Below are the code and all the weights of a small trained network. Each question names an input and a target symbol and asks about switching units off, where a switched-off unit gives its printed mean instead of its output.

import numpy as np


def w(rows, s, z=0):
    codes = np.array(rows[::2]) - 128.0
    scale = np.full(codes.shape[1], s)
    scale[-1] = z or s
    return codes * scale


def norm(h):
    return h / np.sqrt((h * h).mean(-1, keepdims=True) + 1e-5)


def f(y):
    return y / 2 * (1 + np.tanh(0.7978845608 * (y + 0.044715 * y**3)))


def softmax(a):
    e = np.exp(a - a.max(-1, keepdims=True))
    return e / e.sum(-1, keepdims=True)


def log_softmax(a):
    a = a - a.max(-1, keepdims=True)
    return a - np.log(np.exp(a).sum(-1, keepdims=True))


def net(x, mask):
    ids = ['αβδθξφ'.index(c) for c in x.split()]
    T = len(ids)
    res = E[ids] + P[:T]
    u = 0
    for l in range(2):
        q, k, v = (norm(res) @ M[l].T for M in (Q, K, V))
        z = softmax(np.where(np.tri(T) > 0, q @ k.T / 2**0.5, -1e9)) @ v
        res = res + np.where(mask[u], z, O[l][:, -1]) @ O[l][:, :-1]
        u += 1
        y = f(norm(res) @ A[l][:, :-1].T + A[l][:, -1])
        res = res + np.where(mask[u : u + 16], y, B[l][:, -1]) @ B[l][:, :-1]
        u += 16
    return log_softmax(norm(res)[-1] @ U[:, :-1].T + U[:, -1])


Q, K, V, O, A, B = {}, {}, {}, {}, {}, {}
E = w([
[152,148,65,209,118],'α',
[141,9,146,129,119],'β',
[201,38,29,158,62],'δ',
[148,83,26,26,66],'θ',
[73,129,95,58,114],'ξ',
[78,248,79,171,107],'φ',
],0.014)
P = w([
[69,124,120,158,253],'0',
[77,127,86,162,197],'1',
[122,110,123,170,175],'2',
[81,117,122,157,143],'3',
[109,91,158,173,130],'4',
[68,108,122,161,83],'5',
[80,84,194,177,80],'6',
[47,85,161,187,68],'7',
[2,83,137,205,55],'8',
],0.0082)
Q[0] = w([
[163,125,192,108,104],'L0H0',
[213,193,132,86,244],'L0H0',
],0.011)
K[0] = w([
[189,117,35,89,131],'L0H0',
[140,114,87,130,254],'L0H0',
],0.0092)
V[0] = w([
[255,56,156,167,164],'L0H0',
[27,139,180,179,156],'L0H0',
],0.0057)
O[0] = w([
[27,95,157,157,153,4],'L0H0',
[162,78,251,110,170,242],'L0H0',
],0.013,0.0019)
A[0] = w([
[113,131,168,29,152,79],'L0N0',
[154,182,115,70,146,254],'L0N1',
[217,167,146,94,84,219],'L0N2',
[106,109,116,130,195,143],'L0N3',
[72,104,177,117,151,102],'L0N4',
[98,151,158,172,132,129],'L0N5',
[185,178,99,143,120,198],'L0N6',
[87,92,104,198,112,110],'L0N7',
[72,187,106,57,134,74],'L0N8',
[115,173,82,92,46,204],'L0N9',
[141,105,105,169,212,142],'L0N10',
[150,150,60,215,61,163],'L0N11',
[105,254,163,108,127,120],'L0N12',
[93,149,200,128,209,77],'L0N13',
[126,116,61,41,87,255],'L0N14',
[114,96,99,162,145,121],'L0N15',
],0.0085,0.002)
B[0] = w([
[203,90,160,162,80,145],'L0N0',
[184,115,96,229,145,177],'L0N1',
[88,146,81,217,108,201],'L0N2',
[184,169,109,87,150,149],'L0N3',
[253,179,187,173,117,163],'L0N4',
[156,71,94,158,98,146],'L0N5',
[96,132,117,252,145,182],'L0N6',
[181,107,156,107,180,218],'L0N7',
[201,105,176,104,177,150],'L0N8',
[126,80,211,148,144,226],'L0N9',
[224,110,64,159,99,164],'L0N10',
[122,2,189,129,181,248],'L0N11',
[23,59,160,163,212,193],'L0N12',
[144,122,125,94,62,137],'L0N13',
[160,128,193,118,77,255],'L0N14',
[159,105,123,17,78,173],'L0N15',
],0.0049,0.0042)
Q[1] = w([
[134,116,170,162,63],'L1H0',
[112,250,143,124,139],'L1H0',
],0.012)
K[1] = w([
[2,93,172,238,13],'L1H0',
[176,78,68,125,210],'L1H0',
],0.0094)
V[1] = w([
[167,190,52,26,108],'L1H0',
[2,145,88,155,93],'L1H0',
],0.0075)
O[1] = w([
[128,16,150,178,29,2],'L1H0',
[229,43,24,183,254,92],'L1H0',
],0.0061,0.0075)
A[1] = w([
[96,103,47,186,100,67],'L1N0',
[155,157,63,129,91,130],'L1N1',
[73,124,136,230,111,181],'L1N2',
[154,48,135,254,151,248],'L1N3',
[127,91,209,129,108,127],'L1N4',
[149,130,40,122,189,130],'L1N5',
[78,90,114,129,184,139],'L1N6',
[212,79,89,27,137,111],'L1N7',
[198,84,134,104,90,79],'L1N8',
[209,225,54,76,207,74],'L1N9',
[160,204,179,63,108,137],'L1N10',
[178,115,143,141,128,112],'L1N11',
[236,79,111,97,87,6],'L1N12',
[141,95,114,179,147,81],'L1N13',
[131,129,96,58,125,150],'L1N14',
[228,196,163,109,95,11],'L1N15',
],0.0094,0.0018)
B[1] = w([
[136,175,127,83,61,142],'L1N0',
[158,192,222,253,64,128],'L1N1',
[137,157,144,135,177,178],'L1N2',
[67,163,107,65,101,254],'L1N3',
[159,160,99,71,57,201],'L1N4',
[130,127,158,74,62,156],'L1N5',
[185,128,2,87,124,181],'L1N6',
[180,128,140,208,126,220],'L1N7',
[134,170,224,164,207,190],'L1N8',
[160,64,140,78,107,159],'L1N9',
[180,121,148,159,85,165],'L1N10',
[82,153,43,172,157,148],'L1N11',
[125,78,208,128,228,198],'L1N12',
[59,128,76,180,67,154],'L1N13',
[44,90,168,167,63,142],'L1N14',
[164,187,35,105,124,158],'L1N15',
],0.0054,0.0064)
U = w([
[152,209,106,70,106,69],'α',
[92,136,149,2,184,254],'β',
[111,149,25,87,104,50],'δ',
[79,71,106,189,84,62],'θ',
[102,169,197,173,55,145],'ξ',
[151,167,117,200,242,188],'φ',
],0.0095,0.002)

Each question gives the input, a string of symbols that net reads in full, and the target symbol t.
The units are the heads (2 rows each of Q, K, V and O) and the neurons (one row each of A and B). Each row of codes is followed by its name. A weight is (code - 128) times the scale printed after its matrix; where a second scale follows, it is the last column's (O, A, B and U).
mask holds one flag per unit, layer by layer, with each layer's heads first. A switched-off unit (its flag False) gives its mean, the last column of its rows in O or B, instead of its output. The means were averaged over made-up inputs and are rounded, as every weight is.
A unit's drop is (log p(t) with every unit on - log p(t) with that unit switched off) / (log p(t) with every unit on - log p(t) with every unit switched off).
The circuit of an input: a set's keep is (log p(t) with only the set's units on - log p(t) with every unit switched off) / (log p(t) with every unit on - log p(t) with every unit switched off). Starting from the 12 units with the biggest drops (on a tie, the unit counted first), units are removed one at a time, each time the one whose removal leaves the highest keep (on an exact tie, the one counted first), for as long as the keep stays at least 0.8.
circuit, biggest first: the units of the circuit, biggest drop first
most important unit: the unit with the biggest drop
top k neurons: the k neurons with the biggest drops, biggest first
k most important neurons of layer l: the k neurons of layer l with the biggest drops, biggest first
drop when u is switched off: that unit's drop, to one decimal
input θ ξ β ξ α, target ξ: 3 most important neurons of layer 0 : [L0N8 L0N14 L0N12]
input φ β ξ δ, target ξ: circuit, biggest first : [L1H0 L0H0]
input φ α φ β β β α α, target β: top 2 neurons : [L1N3 L1N7]
input α β β ξ φ φ ξ β, target φ: circuit, biggest first : [L1H0 L0N12]
input ξ θ θ β θ, target ξ: top neuron : [L0N14]
input δ β θ φ φ φ δ, target φ: circuit, biggest first : [L1H0 L0N12]
input ξ β β, target ξ: circuit, biggest first : [L1H0 L0N11 L0N12]
input φ α α, target δ: top 2 neurons : [L1N3 L1N8]
input β β β φ θ, target φ: circuit, biggest first : [L1H0 L1N7]
input ξ β α, target ξ: circuit, biggest first : [L1H0 L1N6 L0N12 L0N3]
input β ξ φ ξ, target φ: 2 most important neurons of layer 0 : [L0N0 L0N14]
input θ θ δ, target θ: circuit, biggest first : [L1H0 L0H0 L0N11]
input α ξ α β, target ξ: circuit, biggest first : [L1H0 L0N11 L0N12 L1N6]
input θ δ β, target θ: circuit, biggest first : [L0H0]
input ξ δ β ξ β β β ξ, target α: top 2 neurons : [L1N15 L0N11]
input β φ β β φ φ β, target φ: 2 most important neurons of layer 1 : [L1N7 L1N11]
input β φ β θ ξ δ, target ξ: top 2 neurons : [L0N14 L1N8]
input β φ θ θ α, target θ: 2 most important neurons of layer 1 : [L1N13 L1N15]
input α φ β β θ β α β θ, target θ: drop when L1N14 is switched off : 0.2
input θ β θ, target θ: drop when L1H0 is switched off : 0.1
input φ ξ φ ξ, target φ: most important unit : L0N0
input β δ α δ β θ α β β, target β: drop when L0N6 is switched off : 0.2
input β β α, target β: drop when L0H0 is switched off : 0.5
